Below are the code and all the weights of a small trained network. Each question names an input and a target symbol and asks about switching units off, where a switched-off unit gives its printed mean instead of its output.

import numpy as np


def w(rows, s, z=0):
    codes = np.array(rows[::2]) - 128.0
    scale = np.full(codes.shape[1], s)
    scale[-1] = z or s
    return codes * scale


def softmax(a):
    e = np.exp(a - a.max(-1, keepdims=True))
    return e / e.sum(-1, keepdims=True)


def log_softmax(a):
    a = a - a.max(-1, keepdims=True)
    return a - np.log(np.exp(a).sum(-1, keepdims=True))


def net(x, mask):
    ids = ['ΓΛΞΦΨΩδζηθμτ'.index(c) for c in x.split()]
    T = len(ids)
    res = E[ids] + P[:T]
    u = 0
    for l in range(3):
        r = res
        for j in range(3):
            rows = slice(2 * j, 2 * j + 2)
            q, k, v = (r @ M[l][rows].T for M in (Q, K, V))
            z = softmax(np.where(np.tri(T) > 0, q @ k.T / 2**0.5, -1e9)) @ v
            o = O[l][rows]
            res = res + np.where(mask[u + j], z, o[:, -1]) @ o[:, :-1]
        u += 3
    return log_softmax(res[-1] @ U[:, :-1].T + U[:, -1])


Q, K, V, O = {}, {}, {}, {}
E = w([
[135,158,166,151,127,106],'Γ',
[118,119,170,191,194,138],'Λ',
[214,138,54,206,106,96],'Ξ',
[93,89,8,143,180,103],'Φ',
[149,171,60,162,111,5],'Ψ',
[20,154,63,43,108,89],'Ω',
[87,202,192,190,152,78],'δ',
[88,19,125,35,130,94],'ζ',
[181,178,208,157,75,59],'η',
[178,72,193,74,61,55],'θ',
[233,34,54,58,51,84],'μ',
[31,95,102,69,156,66],'τ',
],0.016)
P = w([
[72,86,122,206,48,189],'0',
[104,88,120,176,66,169],'1',
[127,104,114,171,99,144],'2',
[146,114,105,153,128,128],'3',
[157,124,105,139,153,113],'4',
[171,134,100,120,175,100],'5',
[183,140,101,104,200,86],'6',
[196,147,99,86,220,73],'7',
[207,158,101,84,246,61],'8',
],0.012)
Q[0] = w([
[73,122,92,103,130,157],'L0H1',
[145,142,139,130,120,162],'L0H1',
[127,159,179,83,113,248],'L0H2',
[161,107,67,148,126,119],'L0H2',
[129,170,177,135,87,169],'L0H3',
[102,139,107,114,93,200],'L0H3',
],0.013)
K[0] = w([
[142,128,148,133,91,158],'L0H1',
[114,114,144,173,172,138],'L0H1',
[56,74,148,210,5,158],'L0H2',
[123,147,177,91,166,98],'L0H2',
[105,178,126,171,42,193],'L0H3',
[83,89,145,141,157,202],'L0H3',
],0.012)
V[0] = w([
[158,168,114,65,143,141],'L0H1',
[110,110,110,95,188,2],'L0H1',
[80,173,213,102,49,65],'L0H2',
[146,113,73,119,85,172],'L0H2',
[118,93,126,181,121,60],'L0H3',
[121,85,108,112,89,134],'L0H3',
],0.0099)
O[0] = w([
[154,130,80,143,135,208,56],'L0H1',
[196,81,98,196,173,105,176],'L0H1',
[164,63,61,255,186,113,55],'L0H2',
[69,207,173,136,138,133,135],'L0H2',
[134,134,195,105,129,80,255],'L0H3',
[143,171,125,137,114,98,143],'L0H3',
],0.0088,0.0079)
Q[1] = w([
[191,161,101,141,75,6],'L1H1',
[102,109,90,126,160,124],'L1H1',
[148,161,164,93,154,64],'L1H2',
[130,147,158,155,144,161],'L1H2',
[70,127,94,98,153,106],'L1H3',
[118,111,102,116,82,219],'L1H3',
],0.014)
K[1] = w([
[174,144,114,43,253,83],'L1H1',
[88,190,98,189,59,100],'L1H1',
[222,245,70,59,247,123],'L1H2',
[156,221,46,168,20,189],'L1H2',
[213,133,110,69,29,116],'L1H3',
[58,89,165,236,10,183],'L1H3',
],0.0061)
V[1] = w([
[175,96,139,81,144,245],'L1H1',
[175,173,98,143,3,71],'L1H1',
[230,138,56,147,117,235],'L1H2',
[123,159,14,125,72,163],'L1H2',
[138,90,141,124,112,206],'L1H3',
[94,174,234,221,222,188],'L1H3',
],0.0074)
O[1] = w([
[106,134,139,170,48,58,5],'L1H1',
[79,87,157,162,191,99,222],'L1H1',
[37,200,209,71,85,72,32],'L1H2',
[146,81,152,156,158,150,83],'L1H2',
[113,123,90,193,116,67,41],'L1H3',
[173,152,45,97,2,68,78],'L1H3',
],0.009,0.012)
Q[2] = w([
[98,190,33,164,254,137],'L2H1',
[186,170,172,156,136,222],'L2H1',
[160,73,143,118,184,204],'L2H2',
[117,64,200,113,113,83],'L2H2',
[64,94,81,133,116,156],'L2H3',
[130,127,129,143,158,182],'L2H3',
],0.012)
K[2] = w([
[227,112,182,100,162,49],'L2H1',
[88,158,95,10,188,124],'L2H1',
[129,154,104,59,198,85],'L2H2',
[126,202,122,202,78,207],'L2H2',
[110,107,123,163,119,147],'L2H3',
[124,113,111,113,222,89],'L2H3',
],0.012)
V[2] = w([
[205,24,229,120,95,38],'L2H1',
[208,202,215,225,94,99],'L2H1',
[79,204,32,185,134,153],'L2H2',
[235,49,185,185,105,165],'L2H2',
[2,71,36,21,183,17],'L2H3',
[86,209,71,170,202,9],'L2H3',
],0.0085)
O[2] = w([
[80,74,172,187,3,121,219],'L2H1',
[225,114,231,137,75,155,56],'L2H1',
[154,174,136,139,210,168,28],'L2H2',
[114,74,152,104,136,57,255],'L2H2',
[86,157,24,185,231,74,159],'L2H3',
[114,78,87,110,167,236,159],'L2H3',
],0.011,0.0085)
U = w([
[170,124,94,138,113,128,183],'Γ',
[184,144,52,63,78,82,197],'Λ',
[92,155,223,21,168,115,122],'Ξ',
[142,177,102,115,146,106,184],'Φ',
[116,36,100,96,147,224,22],'Ψ',
[154,161,86,215,135,175,224],'Ω',
[241,59,5,108,84,175,2],'δ',
[97,157,104,175,111,39,87],'ζ',
[166,67,116,158,96,202,29],'η',
[54,106,108,205,82,156,87],'θ',
[18,164,200,205,163,118,51],'μ',
[178,133,53,205,126,84,49],'τ',
],0.013,0.0096)

Each question gives the input, a string of symbols that net reads in full, and the target symbol t.
The units are the heads (2 rows each of Q, K, V and O). Each row of codes is followed by its name. A weight is (code - 128) times the scale printed after its matrix; where a second scale follows, it is the last column's (O and U).
mask holds one flag per head, layer by layer. A switched-off head (its flag False) gives its mean, the last column of its rows in O, instead of its output. The means were averaged over made-up inputs and are rounded, as every weight is.
A unit's drop is (log p(t) with every unit on - log p(t) with that unit switched off) / (log p(t) with every unit on - log p(t) with every unit switched off).
The circuit of an input: a set's keep is (log p(t) with only the set's units on - log p(t) with every unit switched off) / (log p(t) with every unit on - log p(t) with every unit switched off). Starting from all 9 units, units are removed one at a time, each time the one whose removal leaves the highest keep (on an exact tie, the one counted first), for as long as the keep stays at least 0.8.
circuit, biggest first: the units of the circuit, biggest drop first
most important unit: the unit with the biggest drop
which heads matter: for each layer, one digit per head in row order, 1 if its drop is at least 0.15 and else 0, layers parted by /
input Ξ δ δ η Ξ η Ξ θ τ, target θ: most important unit => L2H1
input Ξ Ψ δ, target Ψ: circuit, biggest first => L0H2; L2H3
input Ξ Λ Ξ δ Ξ δ Λ, target δ: which heads matter => 000 / 001 / 000
input Ξ Ξ μ Ψ Ξ Ξ, target Ξ: circuit, biggest first => L1H2; L0H2
input Ξ Ω Ψ Ξ, target Ψ: which heads matter => 000 / 100 / 001
input Ψ ζ Λ, target ζ: circuit, biggest first => L1H3; L2H3
input Λ θ Ξ Ξ Λ Φ Ξ μ θ, target μ: circuit, biggest first => L1H3; L2H1
input Ξ μ Ξ, target μ: which heads matter => 000 / 100 / 000
input Ξ Ξ Ξ θ ζ θ, target ζ: which heads matter => 000 / 001 / 001
input Ξ δ τ, target τ: circuit, biggest first => L2H3; L1H2
input Ξ Ψ Ξ Λ Ξ Ξ Φ Λ, target Φ: circuit, biggest first => L0H2; L2H1; L2H3
input δ Ξ Ξ Ξ Λ Ξ ζ, target ζ: circuit, biggest first => L2H3; L1H3
input Ξ Λ δ δ η, target δ: circuit, biggest first => L1H3; L0H2
input Ξ η Ξ Ξ Ψ Ξ Ξ Ω Ξ, target Ω: most important unit => L2H2
input Ξ Λ Ξ δ Γ Ξ Λ Ξ Φ, target Φ: which heads matter => 010 / 001 / 011
input η ζ ζ Ω Ξ τ, target τ: circuit, biggest first => L2H3; L1H2
input Ξ Ξ η Ω θ Ξ θ Ξ, target θ: which heads matter => 000 / 010 / 100
input Ψ η Ξ, target η: which heads matter => 010 / 000 / 101
input Ξ Ξ Γ η Ξ Ψ Ψ Γ, target Ψ: which heads matter => 000 / 000 / 001
input Ξ Ξ Ψ η, target Ψ: most important unit => L1H1
input ζ Φ ζ Ξ δ Ψ μ ζ, target μ: circuit, biggest first => L1H3; L2H3
input Ξ η Ξ θ Ψ, target Ψ: circuit, biggest first => L2H3; L1H1
input Ψ τ Ξ Ξ Ξ Ψ Ξ, target Ψ: circuit, biggest first => L2H3; L1H3
input Ξ Ψ η η η μ, target η: circuit, biggest first => L2H1; L1H1; L1H3
input τ Ξ δ Ξ, target δ: circuit, biggest first => L0H2; L1H3
input δ Λ Λ Λ Ξ Ψ Φ Λ, target Φ: which heads matter => 010 / 100 / 100
input Ξ Ξ Ψ η τ, target Ψ: most important unit => L1H1
